Below are the code and all the weights of a small trained network. Each question names an input and a class and asks about switching units off, where a switched-off unit gives its printed mean instead of its output.

import numpy as np


def w(rows, s, z=0):
    codes = np.array(rows[::2]) - 128.0
    scale = np.full(codes.shape[1], s)
    scale[-1] = z or s
    return codes * scale


def norm(h):
    return h / np.sqrt((h * h).mean(-1, keepdims=True) + 1e-5)


def f(y):
    return np.maximum(y, 0)


def log_softmax(a):
    a = a - a.max(-1, keepdims=True)
    return a - np.log(np.exp(a).sum(-1, keepdims=True))


def net(x, mask):
    res = np.array(x, float).reshape(1, 5) / 4 @ E
    u = 0
    for l in range(4):
        y = f(norm(res) @ A[l][:, :-1].T + A[l][:, -1])
        res = res + np.where(mask[u : u + 6], y, B[l][:, -1]) @ B[l][:, :-1]
        u += 6
    return log_softmax(norm(res)[-1] @ U[:, :-1].T + U[:, -1])


A, B = {}, {}
E = w([
[103,207,91,114,121,134,79],'x0',
[136,147,79,133,76,194,153],'x1',
[65,114,144,254,155,137,105],'x2',
[113,67,126,106,96,155,34],'x3',
[121,135,127,123,109,146,137],'x4',
],0.0088)
A[0] = w([
[153,217,239,139,42,119,87,249],'0.n0',
[96,119,84,153,93,100,94,129],'0.n1',
[239,27,175,19,107,121,32,135],'0.n2',
[181,9,116,70,172,152,190,149],'0.n3',
[115,63,58,199,48,110,39,150],'0.n4',
[86,55,98,183,63,35,254,108],'0.n5',
],0.0055,0.0017)
B[0] = w([
[141,151,76,186,173,90,148,175],'0.n0',
[77,196,106,116,136,58,89,155],'0.n1',
[113,156,109,88,132,188,150,253],'0.n2',
[125,226,254,96,52,171,119,197],'0.n3',
[114,110,189,145,93,118,122,196],'0.n4',
[118,100,167,160,106,137,144,173],'0.n5',
],0.0071,0.0061)
A[1] = w([
[93,121,129,148,154,43,130,251],'1.n0',
[182,146,120,135,141,193,143,121],'1.n1',
[164,174,64,56,185,127,105,125],'1.n2',
[205,71,110,2,141,207,55,129],'1.n3',
[93,99,16,64,117,140,125,93],'1.n4',
[186,157,149,131,119,203,141,80],'1.n5',
],0.0088,0.0027)
B[1] = w([
[168,146,73,128,33,227,149,184],'1.n0',
[163,82,237,77,107,10,100,165],'1.n1',
[100,33,4,155,84,89,220,221],'1.n2',
[76,131,114,137,123,213,198,253],'1.n3',
[2,118,91,143,154,30,105,175],'1.n4',
[245,106,128,109,244,161,116,180],'1.n5',
],0.0059,0.0073)
A[2] = w([
[80,206,135,80,100,2,117,253],'2.n0',
[170,3,154,188,128,179,156,112],'2.n1',
[163,130,86,147,103,202,115,98],'2.n2',
[190,150,135,84,50,10,184,127],'2.n3',
[179,195,99,237,214,117,210,132],'2.n4',
[190,132,187,112,86,195,143,61],'2.n5',
],0.0072,0.002)
B[2] = w([
[154,80,122,100,111,168,159,227],'2.n0',
[11,125,117,109,125,62,218,225],'2.n1',
[63,127,192,95,157,115,113,177],'2.n2',
[140,149,56,179,112,59,158,247],'2.n3',
[161,65,88,51,254,138,134,254],'2.n4',
[129,118,168,181,158,135,72,232],'2.n5',
],0.0076,0.0043)
A[3] = w([
[136,151,105,167,184,174,53,168],'3.n0',
[180,185,174,165,68,112,214,90],'3.n1',
[254,163,150,59,152,28,198,102],'3.n2',
[80,180,94,188,174,220,179,161],'3.n3',
[241,111,111,109,107,95,190,191],'3.n4',
[160,174,155,137,118,161,87,2],'3.n5',
],0.009,0.0018)
B[3] = w([
[253,229,134,93,100,124,69,162],'3.n0',
[238,155,68,173,184,70,21,180],'3.n1',
[126,192,113,134,19,162,68,254],'3.n2',
[229,107,149,68,190,77,93,218],'3.n3',
[57,121,224,243,86,117,107,235],'3.n4',
[48,117,125,116,27,83,190,134],'3.n5',
],0.0072,0.0067)
U = w([
[176,173,164,178,50,117,9,254],'0',
[160,158,40,151,54,81,188,74],'1',
[140,111,213,50,91,228,170,119],'2',
[71,79,34,52,105,156,120,120],'3',
[152,68,155,163,194,75,204,136],'4',
[213,160,85,84,208,106,69,104],'5',
[44,49,190,153,101,117,93,61],'6',
],0.015,0.0023)

Each question gives the input, the list of numbers given to net, and the class t.
The units are the neurons (one row each of A and B). Each row of codes is followed by its name. A weight is (code - 128) times the scale printed after its matrix; where a second scale follows, it is the last column's (A, B and U).
mask holds one flag per neuron, layer by layer. A switched-off neuron (its flag False) gives its mean, the last column of its row in B, instead of its output. The means were averaged over made-up inputs and are rounded, as every weight is.
A unit's drop is (log p(t) with every unit on - log p(t) with that unit switched off) / (log p(t) with every unit on - log p(t) with every unit switched off).
The circuit of an input: a set's keep is (log p(t) with only the set's units on - log p(t) with every unit switched off) / (log p(t) with every unit on - log p(t) with every unit switched off). Starting from the 12 units with the biggest drops (on a tie, the unit counted first), units are removed one at a time, each time the one whose removal leaves the highest keep (on an exact tie, the one counted first), for as long as the keep stays at least 0.8.
units of the circuit, in order: the units of the circuit, biggest drop first
unit that matters most: the unit with the biggest drop
k most important neurons: the k neurons with the biggest drops, biggest first
k most important neurons of layer l: the k neurons of layer l with the biggest drops, biggest first
drop of u: that unit's drop, to one decimal
input [-1,-4,-8,1,-6], class 2: units of the circuit, in order	(1.n3)
input [1,-8,-2,-3,-8], class 1: units of the circuit, in order	(2.n3; 1.n0)
input [2,-7,-6,2,6], class 3: units of the circuit, in order	(1.n2; 0.n2)
input [2,-5,-4,1,-7], class 3: units of the circuit, in order	(0.n2; 1.n2)
input [-3,-2,0,1,8], class 2: 2 most important neurons	(2.n3; 0.n2)
input [0,-2,-7,-6,3], class 0: units of the circuit, in order	(3.n2; 3.n4)
input [-3,6,7,0,8], class 4: units of the circuit, in order	(3.n2; 3.n3)
input [-5,-6,-3,8,-4], class 2: units of the circuit, in order	(0.n2; 0.n3)
input [0,4,4,-1,-7], class 4: 2 most important neurons of layer 0	(0.n3; 0.n2)
input [-3,5,-6,0,7], class 0: 2 most important neurons	(1.n1; 0.n3)
input [1,-8,2,2,-6], class 0: 3 most important neurons	(1.n2; 1.n3; 2.n4)
input [-1,4,0,-8,6], class 0: 2 most important neurons of layer 3	(3.n2; 3.n4)
input [-1,-2,-5,2,-6], class 2: 2 most important neurons	(1.n3; 0.n3)
input [-4,3,-7,0,6], class 0: unit that matters most	0.n3
input [7,-7,0,-4,-3], class 1: 2 most important neurons	(1.n3; 1.n5)
input [1,-7,-3,1,-6], class 3: 2 most important neurons of layer 0	(0.n2; 0.n4)
input [-7,-6,-4,1,-4], class 2: 3 most important neurons	(0.n2; 1.n3; 0.n0)
input [-6,-1,-1,-7,-4], class 0: 2 most important neurons	(3.n2; 0.n3)
input [-1,1,0,4,-2], class 2: drop of 0.n2	0.3
input [-3,5,-1,-2,7], class 0: drop of 1.n1	0.1
input [-1,1,0,4,1], class 2: unit that matters most	0.n2
input [3,4,2,-7,6], class 5: drop of 2.n4	0.2
